Below are the code and all the weights of a small trained network. Each question names an input and a class and asks about switching units off, where a switched-off unit gives its printed mean instead of its output.

import numpy as np


def w(rows, s, z=0):
    codes = np.array(rows[::2]) - 128.0
    scale = np.full(codes.shape[1], s)
    scale[-1] = z or s
    return codes * scale


def norm(h):
    return h / np.sqrt((h * h).mean(-1, keepdims=True) + 1e-5)


def f(y):
    return np.maximum(y, 0)


def log_softmax(a):
    a = a - a.max(-1, keepdims=True)
    return a - np.log(np.exp(a).sum(-1, keepdims=True))


def net(x, mask):
    res = np.array(x, float).reshape(1, 5) / 4 @ E
    u = 0
    for l in range(2):
        y = f(norm(res) @ A[l][:, :-1].T + A[l][:, -1])
        res = res + np.where(mask[u : u + 3], y, B[l][:, -1]) @ B[l][:, :-1]
        u += 3
    return log_softmax(norm(res)[-1] @ U[:, :-1].T + U[:, -1])


A, B = {}, {}
E = w([
[83,234,21,137],'x0',
[129,132,132,128],'x1',
[254,151,82,157],'x2',
[133,153,150,118],'x3',
[131,135,125,53],'x4',
],0.0053)
A[0] = w([
[103,131,150,254,3],'0.n0',
[144,104,102,17,54],'0.n1',
[124,141,78,34,136],'0.n2',
],0.011,0.0055)
B[0] = w([
[153,131,195,197,165],'0.n0',
[147,165,246,204,186],'0.n1',
[124,106,122,197,254],'0.n2',
],0.013,0.0035)
A[1] = w([
[252,93,105,119,73],'1.n0',
[22,60,184,110,188],'1.n1',
[161,57,186,89,8],'1.n2',
],0.012,0.0018)
B[1] = w([
[133,107,158,53,215],'1.n0',
[208,129,129,77,254],'1.n1',
[6,166,29,208,223],'1.n2',
],0.014,0.0064)
U = w([
[75,169,42,117,254],'0',
[186,156,128,1,94],'1',
[152,162,177,172,24],'2',
],0.017,0.0034)

Each question gives the input, the list of numbers given to net, and the class t.
The units are the neurons (one row each of A and B). Each row of codes is followed by its name. A weight is (code - 128) times the scale printed after its matrix; where a second scale follows, it is the last column's (A, B and U).
mask holds one flag per neuron, layer by layer. A switched-off neuron (its flag False) gives its mean, the last column of its row in B, instead of its output. The means were averaged over made-up inputs and are rounded, as every weight is.
A unit's drop is (log p(t) with every unit on - log p(t) with that unit switched off) / (log p(t) with every unit on - log p(t) with every unit switched off).
The circuit of an input: a set's keep is (log p(t) with only the set's units on - log p(t) with every unit switched off) / (log p(t) with every unit on - log p(t) with every unit switched off). Starting from all 6 units, units are removed one at a time, each time the one whose removal leaves the highest keep (on an exact tie, the one counted first), for as long as the keep stays at least 0.8.
circuit, biggest first: the units of the circuit, biggest drop first
most important unit: the unit with the biggest drop
k most important neurons: the k neurons with the biggest drops, biggest first
top k neurons in layer l: the k neurons of layer l with the biggest drops, biggest first
drop when u is switched off: that unit's drop, to one decimal
input [-4,7,6,7,-2], class 1: circuit, biggest first => 1.n0
input [2,7,-2,1,-7], class 2: 2 most important neurons => 1.n2, 0.n0
input [-6,-7,6,8,-3], class 0: 2 most important neurons => 1.n2, 1.n1
input [-8,-3,6,0,-7], class 0: circuit, biggest first => 1.n2, 0.n1, 0.n2
input [-8,2,5,1,-6], class 0: 2 most important neurons => 1.n2, 1.n1
input [4,0,-3,5,5], class 2: circuit, biggest first => 1.n2, 0.n2
input [-4,-5,2,-2,-4], class 0: 2 most important neurons => 1.n2, 0.n2
input [4,-3,-4,0,8], class 2: 2 most important neurons => 0.n1, 0.n2
input [-7,-8,6,-2,8], class 2: 2 most important neurons => 0.n1, 1.n1
input [-3,-1,1,-2,-3], class 0: 3 most important neurons => 1.n2, 0.n2, 0.n1
input [2,-8,5,-2,-3], class 1: 2 most important neurons => 1.n2, 1.n0
input [-8,-5,-5,3,8], class 0: top 2 neurons in layer 1 => 1.n2, 1.n0
input [3,0,3,-5,5], class 2: 2 most important neurons => 1.n2, 0.n1
input [4,1,-4,3,-5], class 2: most important unit => 0.n0
input [3,-1,4,4,-4], class 1: top 2 neurons in layer 1 => 1.n2, 1.n0
input [4,7,-7,0,-2], class 1: 2 most important neurons => 1.n1, 1.n2
input [1,8,-4,8,6], class 2: 3 most important neurons => 0.n1, 0.n2, 1.n0
input [6,3,5,4,-8], class 2: 3 most important neurons => 1.n2, 0.n0, 1.n1
input [-3,-4,6,4,-6], class 1: 3 most important neurons => 1.n0, 0.n1, 0.n2
input [-2,0,-8,0,4], class 1: most important unit => 1.n1
input [-3,8,2,0,8], class 2: drop when 1.n2 is switched off => 0.0
input [-3,-4,4,-5,5], class 2: drop when 0.n0 is switched off => 0.0
input [-5,7,-8,-7,-4], class 1: drop when 1.n1 is switched off => 1.9
